Below is a small trained network, with its code and all its weights. Each question gives an input and a target symbol and asks what happens when units are switched off, that is, made to give their printed mean instead of their output.

import numpy as np


def w(rows, s, z=0):
    codes = np.array(rows[::2]) - 128.0
    scale = np.full(codes.shape[1], s)
    scale[-1] = z or s
    return codes * scale


def f(y):
    return y / 2 * (1 + np.tanh(0.7978845608 * (y + 0.044715 * y**3)))


def softmax(a):
    e = np.exp(a - a.max(-1, keepdims=True))
    return e / e.sum(-1, keepdims=True)


def log_softmax(a):
    a = a - a.max(-1, keepdims=True)
    return a - np.log(np.exp(a).sum(-1, keepdims=True))


def net(x, mask):
    ids = ['αδζηλφ'.index(c) for c in x.split()]
    T = len(ids)
    res = E[ids] + P[:T]
    u = 0
    for l in range(2):
        q, k, v = (res @ M[l].T for M in (Q, K, V))
        z = softmax(np.where(np.tri(T) > 0, q @ k.T / 3**0.5, -1e9)) @ v
        res = res + np.where(mask[u], z, O[l][:, -1]) @ O[l][:, :-1]
        u += 1
        y = f(res @ A[l][:, :-1].T + A[l][:, -1])
        res = res + np.where(mask[u : u + 12], y, B[l][:, -1]) @ B[l][:, :-1]
        u += 12
    return log_softmax(res[-1] @ U[:, :-1].T + U[:, -1])


Q, K, V, O, A, B = {}, {}, {}, {}, {}, {}
E = w([
[113,136,89,231,60,40,155,66,135],'α',
[172,187,113,240,92,68,131,100,80],'δ',
[231,155,141,9,100,37,142,164,41],'ζ',
[56,128,42,99,158,94,26,208,58],'η',
[184,82,201,183,57,233,131,160,86],'λ',
[124,124,188,61,37,108,129,158,254],'φ',
],0.0079)
P = w([
[120,93,217,142,192,105,126,15,121],'0',
[109,165,33,86,28,225,182,75,93],'1',
[136,146,32,65,3,177,153,89,73],'2',
[98,171,134,90,64,121,192,136,77],'3',
[110,163,119,142,62,106,163,150,106],'4',
[125,129,113,162,55,100,134,149,110],'5',
[133,137,113,176,65,97,151,187,125],'6',
[138,111,108,191,69,97,142,205,130],'7',
[146,125,150,210,95,77,114,208,154],'8',
[160,96,152,213,105,88,93,212,163],'9',
[164,88,162,214,112,93,51,218,177],'10',
[176,68,163,212,134,96,65,234,192],'11',
[207,57,159,214,136,87,78,249,219],'12',
],0.0052)
Q[0] = w([
[137,144,93,165,1,69,82,192,19],'L0H0',
[163,73,193,180,80,59,166,186,89],'L0H0',
[82,152,26,53,235,221,118,33,116],'L0H0',
],0.0041)
K[0] = w([
[65,79,150,142,222,154,49,215,124],'L0H0',
[83,149,43,120,185,147,42,204,30],'L0H0',
[253,106,197,159,52,120,248,76,194],'L0H0',
],0.0042)
V[0] = w([
[243,168,127,154,10,120,224,136,145],'L0H0',
[2,125,44,127,127,98,83,62,114],'L0H0',
[247,129,230,129,86,125,244,12,181],'L0H0',
],0.0054)
O[0] = w([
[173,200,150,146,23,154,199,147,117,221],'L0H0',
[82,61,75,164,150,90,164,157,165,211],'L0H0',
[131,152,186,131,65,151,229,1,119,4],'L0H0',
],0.009,0.0021)
A[0] = w([
[106,157,127,113,161,77,114,173,201,228],'L0N0',
[87,87,83,169,146,83,104,127,119,179],'L0N1',
[127,137,128,204,111,59,94,125,78,238],'L0N2',
[145,64,168,147,114,221,145,152,129,190],'L0N3',
[62,68,134,94,100,120,165,94,227,179],'L0N4',
[107,31,67,137,220,115,55,196,191,65],'L0N5',
[178,112,121,159,95,88,72,217,172,248],'L0N6',
[157,31,149,151,98,218,136,146,97,160],'L0N7',
[83,168,95,179,101,112,154,108,127,148],'L0N8',
[175,183,117,98,94,154,140,100,42,201],'L0N9',
[146,168,66,146,2,96,132,136,160,236],'L0N10',
[142,179,148,163,132,104,132,95,91,253],'L0N11',
],0.0074,0.003)
B[0] = w([
[83,17,120,75,90,117,52,139,161,178],'L0N0',
[112,51,110,85,212,87,164,111,158,181],'L0N1',
[161,51,84,143,172,186,183,81,130,207],'L0N2',
[45,170,139,147,106,190,61,88,156,147],'L0N3',
[28,95,142,43,56,93,169,107,184,135],'L0N4',
[135,66,173,155,221,48,57,144,147,225],'L0N5',
[116,30,115,95,158,238,95,214,128,254],'L0N6',
[53,197,127,158,122,195,59,84,118,149],'L0N7',
[107,91,103,195,118,81,255,123,126,154],'L0N8',
[171,126,161,117,46,112,108,112,6,173],'L0N9',
[115,117,104,115,88,222,244,163,101,234],'L0N10',
[198,61,126,133,92,123,186,52,84,165],'L0N11',
],0.0053,0.01)
Q[1] = w([
[81,254,203,146,166,68,126,126,157],'L1H0',
[100,69,46,71,162,174,23,168,118],'L1H0',
[98,79,43,152,197,99,124,163,158],'L1H0',
],0.0098)
K[1] = w([
[95,187,39,112,46,132,178,137,111],'L1H0',
[106,134,171,113,139,102,134,1,135],'L1H0',
[151,125,116,127,114,100,155,45,79],'L1H0',
],0.0087)
V[1] = w([
[116,179,203,22,102,155,65,166,126],'L1H0',
[233,182,107,196,160,138,98,126,19],'L1H0',
[73,155,152,253,94,207,108,71,140],'L1H0',
],0.0066)
O[1] = w([
[139,38,66,214,40,99,73,205,45,3],'L1H0',
[254,195,27,126,150,183,126,236,168,96],'L1H0',
[131,191,218,182,156,68,150,202,136,185],'L1H0',
],0.0063,0.0056)
A[1] = w([
[99,57,142,169,133,129,116,112,17,129],'L1N0',
[114,114,92,64,198,171,58,151,207,40],'L1N1',
[189,247,72,115,204,157,145,155,189,68],'L1N2',
[65,42,113,108,176,150,71,107,108,103],'L1N3',
[65,72,114,112,117,127,94,49,117,86],'L1N4',
[78,134,220,133,188,65,147,60,158,125],'L1N5',
[156,158,76,188,93,139,149,105,57,128],'L1N6',
[93,133,150,132,10,177,141,81,69,126],'L1N7',
[125,86,122,165,178,2,35,126,135,1],'L1N8',
[84,116,117,64,132,198,142,26,143,120],'L1N9',
[150,176,105,113,135,228,192,67,128,164],'L1N10',
[148,206,154,151,48,88,192,170,142,74],'L1N11',
],0.0056,0.0041)
B[1] = w([
[110,147,164,152,64,93,194,107,212,196],'L1N0',
[95,110,190,193,23,70,134,159,145,227],'L1N1',
[179,172,100,123,12,11,144,47,187,171],'L1N2',
[167,222,105,207,144,111,127,157,139,251],'L1N3',
[208,213,109,170,144,111,113,136,122,207],'L1N4',
[136,70,118,95,97,223,122,214,33,181],'L1N5',
[94,62,116,127,73,155,89,175,65,179],'L1N6',
[89,104,45,110,164,19,19,53,174,216],'L1N7',
[215,163,86,3,136,207,165,44,172,194],'L1N8',
[125,183,123,158,229,105,107,209,23,200],'L1N9',
[126,90,107,44,171,130,120,32,158,190],'L1N10',
[158,183,141,210,237,109,101,174,79,196],'L1N11',
],0.0046,0.012)
U = w([
[65,112,177,51,189,211,208,134,90,237],'α',
[163,218,118,112,120,115,192,72,254,89],'δ',
[177,58,63,53,65,226,137,112,114,46],'ζ',
[97,126,63,94,211,51,93,109,128,89],'η',
[118,191,150,220,171,99,131,200,83,37],'λ',
[40,46,170,149,50,30,124,132,144,255],'φ',
],0.0036,0.00079)

Each question gives the input, a string of symbols that net reads in full, and the target symbol t.
The units are the heads (3 rows each of Q, K, V and O) and the neurons (one row each of A and B). Each row of codes is followed by its name. A weight is (code - 128) times the scale printed after its matrix; where a second scale follows, it is the last column's (O, A, B and U).
mask holds one flag per unit, layer by layer, with each layer's heads first. A switched-off unit (its flag False) gives its mean, the last column of its rows in O or B, instead of its output. The means were averaged over made-up inputs and are rounded, as every weight is.
A unit's drop is (log p(t) with every unit on - log p(t) with that unit switched off) / (log p(t) with every unit on - log p(t) with every unit switched off).
The circuit of an input: a set's keep is (log p(t) with only the set's units on - log p(t) with every unit switched off) / (log p(t) with every unit on - log p(t) with every unit switched off). Starting from the 12 units with the biggest drops (on a tie, the unit counted first), units are removed one at a time, each time the one whose removal leaves the highest keep (on an exact tie, the one counted first), for as long as the keep stays at least 0.8.
circuit, biggest first: the units of the circuit, biggest drop first
most important unit: the unit with the biggest drop
k most important neurons: the k neurons with the biggest drops, biggest first
k most important neurons of layer l: the k neurons of layer l with the biggest drops, biggest first
input δ λ α φ φ, target φ: circuit, biggest first : [L0H0; L1H0; L0N4; L0N2]
input ζ η δ η α λ α δ ζ, target ζ: circuit, biggest first : [L1H0; L1N11]
input η η ζ, target η: circuit, biggest first : [L0H0; L0N5]
input φ δ α α α δ λ φ α η, target φ: circuit, biggest first : [L1H0; L0N4]
input ζ δ φ α, target φ: 2 most important neurons : [L0N6; L0N4]
input α α δ, target δ: circuit, biggest first : [L0N6; L1H0; L0H0]
input δ δ ζ, target ζ: 3 most important neurons : [L0N6; L0N11; L0N9]
input φ δ λ δ α α η λ, target φ: most important unit : L1H0
input φ δ δ δ φ α δ δ α δ, target δ: 2 most important neurons of layer 0 : [L0N4; L0N6]
input λ ζ δ δ δ λ α δ α, target δ: 2 most important neurons : [L0N6; L0N7]
input η φ φ δ λ δ δ δ λ φ, target η: 2 most important neurons of layer 1 : [L1N9; L1N7]
input α ζ λ α, target λ: 2 most important neurons of layer 1 : [L1N11; L1N8]
input ζ α λ, target λ: 2 most important neurons of layer 1 : [L1N11; L1N8]
input ζ δ δ λ λ λ δ φ ζ δ, target φ: 3 most important neurons of layer 0 : [L0N9; L0N11; L0N6]
input λ η α α, target λ: most important unit : L1H0
input α φ α ζ δ, target ζ: 2 most important neurons of layer 0 : [L0N4; L0N11]
input η α α ζ, target η: 2 most important neurons of layer 0 : [L0N5; L0N1]
input η δ φ δ α δ, target η: 3 most important neurons of layer 0 : [L0N5; L0N1; L0N0]
input η ζ λ α λ, target η: 2 most important neurons of layer 0 : [L0N5; L0N1]
input α φ α α δ η λ λ, target α: 2 most important neurons of layer 0 : [L0N4; L0N8]
input δ η λ λ, target δ: most important neuron of layer 0 : [L0N11]
input λ δ δ δ φ λ, target φ: 2 most important neurons : [L1N7; L0N9]
input δ δ α, target δ: 2 most important neurons of layer 0 : [L0N6; L0N0]
input α α ζ α, target ζ: 2 most important neurons : [L0N9; L1N6]
input φ α α φ φ α, target φ: 2 most important neurons : [L0N4; L1N7]
input δ φ ζ, target φ: 3 most important neurons of layer 0 : [L0N9; L0N6; L0N4]
input η α ζ α, target η: 2 most important neurons : [L1N9; L0N5]
input φ δ δ, target φ: most important unit : L0N9
